In the rows, 128 means zero.
Each row of numbers belongs to one of the things below and depends on some of the facts about them. Some rows are named. Which thing is each other row?

Some facts about the things:
stivostal: points at; miko: is of sort; grutri: belongs to class
flastes stivostal skostas, sastil, kotegro, skiskan, stiskes, sumes, plonunak
rasen stivostal gutodro, pusto, sumes, kobra, dreklo
rasuzan stivostal kotegro, skoma, paskono, kisar, repa, plonunak, pemeske, figritak
brumil stivostal kotegro, skezi, trinis, droskeno
roso stivostal trogregrek
grudres stivostal skoma, skesal, grople, bagrer, figritak
skepin stivostal skostas, fute, kotegro, gutodro, kligru, flonir, babri
pladaram stivostal fute, brarigral, deskor, dreklo, famon
buvu stivostal lotem, plistam, grafek, breplas, dreklo
mimen stivostal medru, seflal, trasul, trinis, skesal, flonir, tribres
siplek stivostal divugal, kuplel, vumikes, pliklu, mosa, vufafla, godripli, zubok, dragi
stuzun stivostal beklafal, mokofik, drufun, gutodro, devik, flonir, ziplon, tribres, skatrik
mizestus stivostal paskono, seflal, flala, flotidur
tadrol stivostal kotegro, pusto, stivil, dreklo, plekan, bagrer, nebrun
mebupum stivostal begras, brofita, brodegel, deskor, bragrok, stuzim, zubok, plivom, kluru, grikim
flalos stivostal vumikes, trogregrek, grinubo, litrim, flala, dreklo, ziplon, kluru
kodes stivostal lotem, mobun, skasol, fliral, skatrik
menor stivostal skasol, famon, fliral
kliskim stivostal fute, medru, skufi, plestil, skesal, grople, fotren, daflor, gaper
klivo stivostal sudru, drufun, suvil, grinubo
brepo stivostal matran, fostis, brigok, breplas
fogon stivostal drezer, kligru, napus, klebi
flostus stivostal nustim, mosa, plekan, fliral, plivom, mogras, grukis, nebrun
tubom stivostal flotidur, skobruk, famon, brebin
flela stivostal drezer, mokofik, vigipa, trinis, stivil, stiplabrom
trafo stivostal seflal, gutodro, brarigral, droskeno, skesal, graflu, skatrik
plivi stivostal beklafal, skoma, skufi, kligru, skobruk, dragi, grukis
dririm stivostal skostas, sudru, trinis, stuzim, kipli, mogras, kluru, skatrik
dubresul stivostal matran, zanum, fivek, skufi, devik, deskor, skasol, gruklepal, famon, nebrun, kluru
legrepul stivostal skufi, pliklu, drafor, dimol, ziplon, brebin
stiduk stivostal fluklim, plonunak, godripli, fotalom, rovim
vubru stivostal zanum, sufli, stiskes, drafor, plestil, fluklim, kligru, stiplabrom
klame stivostal repa, bragrok, stuzim, pemeske
drufle stivostal lotem, fostis, bragrok, flotidur, famon
nulil stivostal lotem, vumikes, skufi, pusto, plekan
fogipla stivostal visodren, stiskes, trogregrek, trinis, litrim, graflu
[babri, drafor, napus, fluklim, grukis, stiskes, kotegro, ziplon, mimen, brebin, begras, plestil, flala, fostis, brepo, flostus, mosa, nustim, vubru, nebrun, breplas, drufle, nulil, klebi, flonir] miko c
[skatrik, pemeske, kuplel, grinubo, skepin, repa, daflor, grikim, skostas, brigok, pusto, stiplabrom, lotem, stivil, beklafal, mizestus, kipli, gaper, zubok, sufli, trogregrek, mogras, plivi, skoma, trinis, figritak, pliklu] miko b
[flastes, brodegel, rasuzan, suvil, brumil, tribres, roso, dreklo, dragi, skiskan, plonunak, fotalom, menor, paskono, fute, tubom, flotidur, fivek, divugal, fogipla] miko d
[kligru, rasen, plistam, brofita, rovim, mobun, trasul, grudres, godripli, litrim, deskor, gutodro, vigipa, sastil, bagrer, grafek, skesal, siplek, skobruk, matran, drezer, dimol, drufun, stuzun, tadrol, gruklepal, mebupum, flalos, kodes, devik, kobra, kliskim, klivo, vufafla, fogon, stuzim, plekan, grople, kluru, vumikes, visodren, dririm, dubresul, legrepul, kisar, mokofik, sumes, zanum, droskeno, seflal, skezi, sudru] miko a
[fotren, plivom, pladaram, buvu, graflu, skasol, fliral, medru, flela, trafo, stiduk, klame, famon, bragrok, skufi, brarigral] miko e
{babri, skatrik, drafor, flastes, fotren, rasen, plistam, brofita, brodegel, mobun, rasuzan, fluklim, grukis, suvil, brumil, tribres, stiskes, trasul, kotegro, ziplon, grudres, dreklo, godripli, skepin, litrim, daflor, deskor, vigipa, sastil, bagrer, buvu, brigok, pusto, stiplabrom, brebin, begras, plonunak, lotem, grafek, skesal, stivil, siplek, skobruk, matran, drezer, dimol, drufun, kipli, gruklepal, flalos, plestil, kodes, menor, devik, paskono, skasol, kliskim, sufli, klivo, fliral, tubom, trogregrek, fivek, stuzim, mosa, nustim, kluru, flela, vumikes, visodren, mogras, skoma, dririm, dubresul, stiduk, breplas, klame, mokofik, zanum, drufle, figritak, droskeno, klebi, seflal, brarigral, pliklu, fogipla} grutri f
{kligru, napus, pemeske, rovim, roso, kuplel, grinubo, plivom, repa, grikim, pladaram, skostas, gutodro, dragi, skiskan, mimen, graflu, beklafal, stuzun, mizestus, tadrol, mebupum, gaper, fotalom, flala, fostis, kobra, zubok, brepo, vufafla, fute, fogon, flostus, flotidur, medru, plekan, grople, trafo, plivi, divugal, legrepul, vubru, nebrun, kisar, sumes, trinis, famon, bragrok, nulil, skufi, skezi, sudru, flonir} grutri g

Some rows with their names:
brebin: [165 119 141 107  88 170 141 142 127 157 103 172 111 149 117 119 155  70
 104 100 156 148 113 145 145 125]
gutodro: [ 98 137  68 187 141  88 134 138 154 112 151 122 155  83 166 114 123 193
 132 102  86 128 163 106 111 111]
trafo: [ 67 192 106 224 175 114 188 136 115 182 126 149 137 132 178 134 163 128
 134 146  94  95 114 160  81  67]
skiskan: [108 125  65 182 138 120 138 127 133 109 161 127 153  66 178 109 107 200
 135 108  91 129 161 109 104 100]
figritak: [153 145 149 108  92 162 125 149 115 166 111 174 117 161 136 130 161  70
 115 114 140 156 134 126 152 136]
rasuzan: [105 170 122 117  78 131 158 144 134 117 175 122 138 161 105 180 146 135
 194 132 158 148  79  75 149  97]
paskono: [129 110 183 113  78 184  91 156  90 129 152 126 153 148 100 147 116 118
 147 144 143 103 122 122 117 150]
mizestus: [ 90 120 136 191 224  79 155  94 158 132  87 107 109 127 141 113 128 157
 131 135  73 121  84 122  81  97]
pemeske: [ 83  94 143 196 149 130  98 148 135 143 126 129 167 117 157  91 113 177
 106 112  67  86 146 141  64 153]
kotegro: [112 143 154  76 142 129 112 109 137 102 102 110  91 141 111 140 131  63
 172 144 119 129 116 101 171 171]
vigipa: [133 111 181 100  78 164  75 160 109 124 139 127 153 153  93 144 120 114
 134 136 140 107 138 125 124 172]
fotalom: [114 108 116 173 205 121 122  92 117 112 110 108 107  69 175 106  98 154
 129 158  74 113 156 128 102 110]
devik: [172 137 143 107  91 156 123 149 110 157 116 168 121 149 130 136 151  83
 107 133 158 154 141 132 154 119]
nustim: [143 104 151  68 136 144 105  92 134  99 100 114  88 123 104 126 120  75
 140 127 136 138 117 116 159 161]
grople: [110 112 134 179 206 105 112 104 133 112  98 115 107  79 167 103 118 151
 123 145  59 125 143 106 101 111]
mobun: [160 103 167  80 139 141  98  99 117 108 110 110  91 128 107 142 117  96
 134 153 137 154 123 104 156 143]
lotem: [171  88 154  63 144 123 119  82 126 112 104  96  93 144  92 129 108 110
 112 137 165 150 110 142 149 152]
stiskes: [146 155 130  99  91 154 132 156 128 150 110 169 116 150 127 124 157  57
 125 109 141 133 142 142 163 145]
grikim: [ 93  92 133 187 148 125  98 147 135 139 124 128 166 112 156  86 107 179
  97 114  72  84 151 152  65 156]


The same things again, as new rows of numbers:
Some rows with their names:
mebupum: [119  64 118 126 122 141 167 145 162  94  90  59 135 141 118 155 171 146
 100 130 208 114 105 111 143 158]
kliskim: [ 95 153  93 147  73 132 161 112 112 126  97 113  81 143 134 128 141 125
 111 127 100 135  83 149 108 106]
nulil: [138  82  84 143 140 129 164 137 161 107  74  89 144 155 106 144 173 150
  78 141 203 109 117 105 116 141]
vubru: [140  86  84 140 158 124 166 134 154 116  77 112 138 143  94 143 167 151
  82 152 201 123 106 112 117 143]
deskor: [121 164 122 133  95 131 155  97 111 116 142 132 109 168 138 135 143 118
 131  88  89 114 113 118 139 116]
suvil: [106 172 138 173 107 132 163 150 125 119 109 137  77 169 142 137 178 103
 128  58  88 128 108 124 140  75]
famon: [164  84 116 147 164 123 173 148 174 111 130 119 188 173 106 146 145 155
 106 114 156  92 124 105 147 144]
dreklo: [129 171 118 164 101 116 141 115 114 143 133 136 117 184 118 139 148 122
 106  86  83 113 117 133 135  96]
begras: [140 183 123 135 104 134 146  92 118 109 120 131 131 161 140 132 177 117
 133  72 110 100 138  94 139  96]
rovim: [184  97 121 115 187  99 177  75 141 159 139 119 202 146 103 161 154 162
  83 159 154 124  84 128 179 218]
zubok: [174  68 149 131 171 113 163 121 161 121 117 114 147 152 104 144 174 166
 101  90 173  98 128  92 154 166]
daflor: [140 155 118 162 125 107 168  99 115 150 124 170  81 165 126 114 136 141
 102  86  55 118 103 132 108 109]
plekan: [140  79 117 128 164 125 184 134 157 107 131 112 138 174 119 152 148 139
  99 118 173 110 116 103 155 170]
mokofik: [110 169 110 135 110 132 165 110 105 124 140 159  79 162 124 130 132 116
 134  96  86 133 105 125 129 109]
vumikes: [122 169 124 132  98 127 159  92 109 120 141 128 114 160 139 137 146 123
 128  94  87 120 109 123 141 120]
dragi: [160  95 134 146 174 114 160 140 154 132 124 110 157 167  91 161 177 144
  92 108 179 115 120 111 170 156]
grafek: [119 153  85 137  73 125 139  87 109 122 164 127 123 216 133 131 101 124
  98 106  78  86 136 120 118 126]
breplas: [138 170  76 146  90 120 129  79 114 124 146 136 139 217 126 121 122 128
  91 103  89  74 153 105 104 106]
drafor: [142 185  98 143 126 121 155  88 108 132 124 160 121 164 124 127 154 126
 117  97  88 116 120 111 125 104]

Name these rows:
No name comes twice in this set of rows, the named rows included.
[121 166 115 134 105 127 159  96 106 127 144 144 104 168 131 133 133 120
 125  99  82 121 109 127 134 121]  zanum
[139 172 117 158 108 125 162 117 129 127 133 150 145 160 131 126 138 130
 135  90  67 110 110 129 127  90]  brarigral
[113 186  93 111 155 137 127 123  71 121 150 239  52 134  26 123 114 125
 161 104 136 157 156 104 105  55]  klebi
[158 193 102 136 131 108 151  67 101 149 130 164 146 155 122 130 155 131
 113 112  83 121 109 126 130 120]  fluklim
[141  81 104 138 168 122 192 137 155 118 130 121 125 183 123 147 137 136
  89 124 161 115 107 106 145 173]  kobra
[155  93 115 162 186 104 177 143 157 145 122 129 147 179  98 158 163 142
  75 122 154 124 100 127 155 158]  skiskan
[123 171 107 142 115 118 174  91 108 139 138 149 103 165 139 133 133 120
 115 107  67 130  92 138 135 130]  sastil
[147  84 114 137 174 119 194 129 155 124 129 123 139 172 124 149 148 141
  91 126 155 120 102 113 155 179]  kisar
[ 81 149 111 148  66 147 165 132 120 105  84  96  66 137 149 130 161 115
 130 101 111 132  88 135 111  93]  klivo
[110 163 106 166  78 120 137 121 112 149  87 108 101 145 112 136 164 129
  99 118 100 135  84 159 117  91]  flastes

The same things again, as new rows of numbers:
Some things and their rows:
fogon: [ 90 169  92 162 135 181 143  65  94 150 116  91 185 166 103 212 178 168
 172 155 187 194 158 215 133 152 185]
drezer: [121  83 121 172 136 169 141  81 143 141 101 130 144 115 156 129 103 156
 101  99 136 179  55  96 178 107 174]
skezi: [116 147 149  91  99 175 126 145 122 126 152 120 148 154  91 214 175 137
 178 134 107 156 202 166 122 142 151]
visodren: [131  93 129 135 128 137 145 129 163 140 138 154 101 102 135 123  95 136
 108  95  95 151  89  87 156 124 146]
kuplel: [ 89 155 139  85 117 168 106 168 103  98 122 124 179 152 118 117 213 112
 178 181 148 128 196 168  98 109  90]
fostis: [160 202 161  91  98 148 111 161  88 129 111  77 161 165 145 192 168 100
 159 142 162 104 206 152  72 148 133]
drufle: [150 151  96 159 163  78 144 123 131 152 119 125  96 106 159  92  77 120
 107 107 171  96  94 107 105 146 124]
famon: [121 164 188 111 110 134 113 113  80 103 138  67 150 164 115 174 176 118
 165 163 117 125 204 176  92 116 128]
dubresul: [123 143  75 170 136 101 151  99 146 154 141 143  94  93 151  98  88 124
  98 121 134 147  90 119 134 145 143]
brigok: [194 163 115 119 103  94 129 137  77 114 107 111 143 106 225 101  93  75
  58 108 136 129  81  94 162 131  76]
trasul: [135  92 127 135 124 139 141 130 160 138 137 149 102 103 138 127  92 136
 106  90  94 150  88  88 162 125 146]
legrepul: [ 97 188  93 126 115 151 136 122 115 145 158 119 142 146 100 173 174 132
 175 167 151 151 199 202  93 157 156]
drafor: [151  89 141 131 153 132 132 142 151 139 105 134 117 120 153  95  93 134
 121  98 145  97  86  83 124 110 137]
trinis: [117 150 146  83 125 142 118 166  91  92 131 110 171 155  86 186 191 122
 178 141 131 143 188 167 132 136  89]
kliskim: [130 118  76 159 143 109 163 105 148 155 155 155  91 101 136 111  80 135
 111 109 124 146  85 127 150 150 144]
plestil: [162  80 148 125 154 128 135 146 152 140 113 131 114 125 145 109  84 134
 121  83 136  98  89  85 135 115 138]
plekan: [107 168 144 100  91 180 116 143 120 129 138 111 154 153 111 188 185 125
 164 158 120 155 201 163 100 138 155]
stuzun: [ 98 189  98 127 118 141 137 122 114 140 158 115 135 145  86 194 170 134
 176 157 144 158 199 197 101 169 150]
dragi: [114 144 150  99  97 150  83 136 117 120 118 131 167 180  82 156 198 138
 150 184 136  96 193 176  97 127 127]

Rows to name:
No name comes twice in this set of rows, the named rows included.
[148  81 136 139 127  96 108 114 143 122 113 160 114 129 104 114  97 146
  84 112 107  99  75  94 158 124 116]  tribres
[130 168 168  92 121 154 110 164 112 121 115  95 153 166 109 185 175 123
 178 141 155 105 206 148  77 136 135]  nebrun
[122 111 125 130 145 105 129 146 128 101 112 145 126  97 139  82 113 113
 102 107 120 135  79  82 155 110  75]  mogras
[ 79 188 149  99 113 143  96 169 100  89 112 107 168 137  97 149 210 108
 165 167 138 140 197 146  96 120  81]  grikim
[150  83 128 108 149 108 140 153 122 104 127 147 122 107 136 106  97 118
 115  90 107 131  80  96 181 121  83]  daflor
[115 128 163 139 151 210 122  88  89 131  64  59 215 189 112 222 184 175
 179 127 210 158 148 168 125 116 183]  napus
[112 196 119 119 143 125 124 142 109 139 130  97 141 155  96 171 167 130
 183 159 182 105 204 179  60 158 134]  flostus
[130 164 116 116 149 135 141 140 107 142 136 101 146 168  95 177 161 139
 197 148 184 103 201 197  78 158 142]  vubru
[115 125 147 146 144 118 114 148 160 131  90 130 106  98 144  75 109 123
 103 112 141 100  96  54  93 103 125]  begras
[161 151 114 169 137  52 145  70  88 133 141  84  99 110 184  91  71 106
  83 126 134 112  89 141 133 135 117]  buvu
[132 115 147 141 147 125 120 143 153 136  95 126 113 108 152  85 101 126
 109 102 143  99  94  66 110 107 126]  nustim
[113 101 147 151 133  74  96 123 158 114 106 159  91 107  66 120 111 148
  84 114  94 103  82  67 144 127 107]  suvil
[ 93 171 191 118 112 133 101 115  95  98 129  72 148 154 104 154 186 121
 164 174 121 124 209 172  80 104 127]  plivom
[134 152 173  88 129 157 117 161 113 122 122 100 153 167  91 202 170 132
 188 130 146 108 200 153  90 141 137]  flonir
[158  59 124 124 123 117 115 122 149 133 124 172 121 142 133  75 100 140
  93 128 114  81  83 115 151 113 125]  plonunak

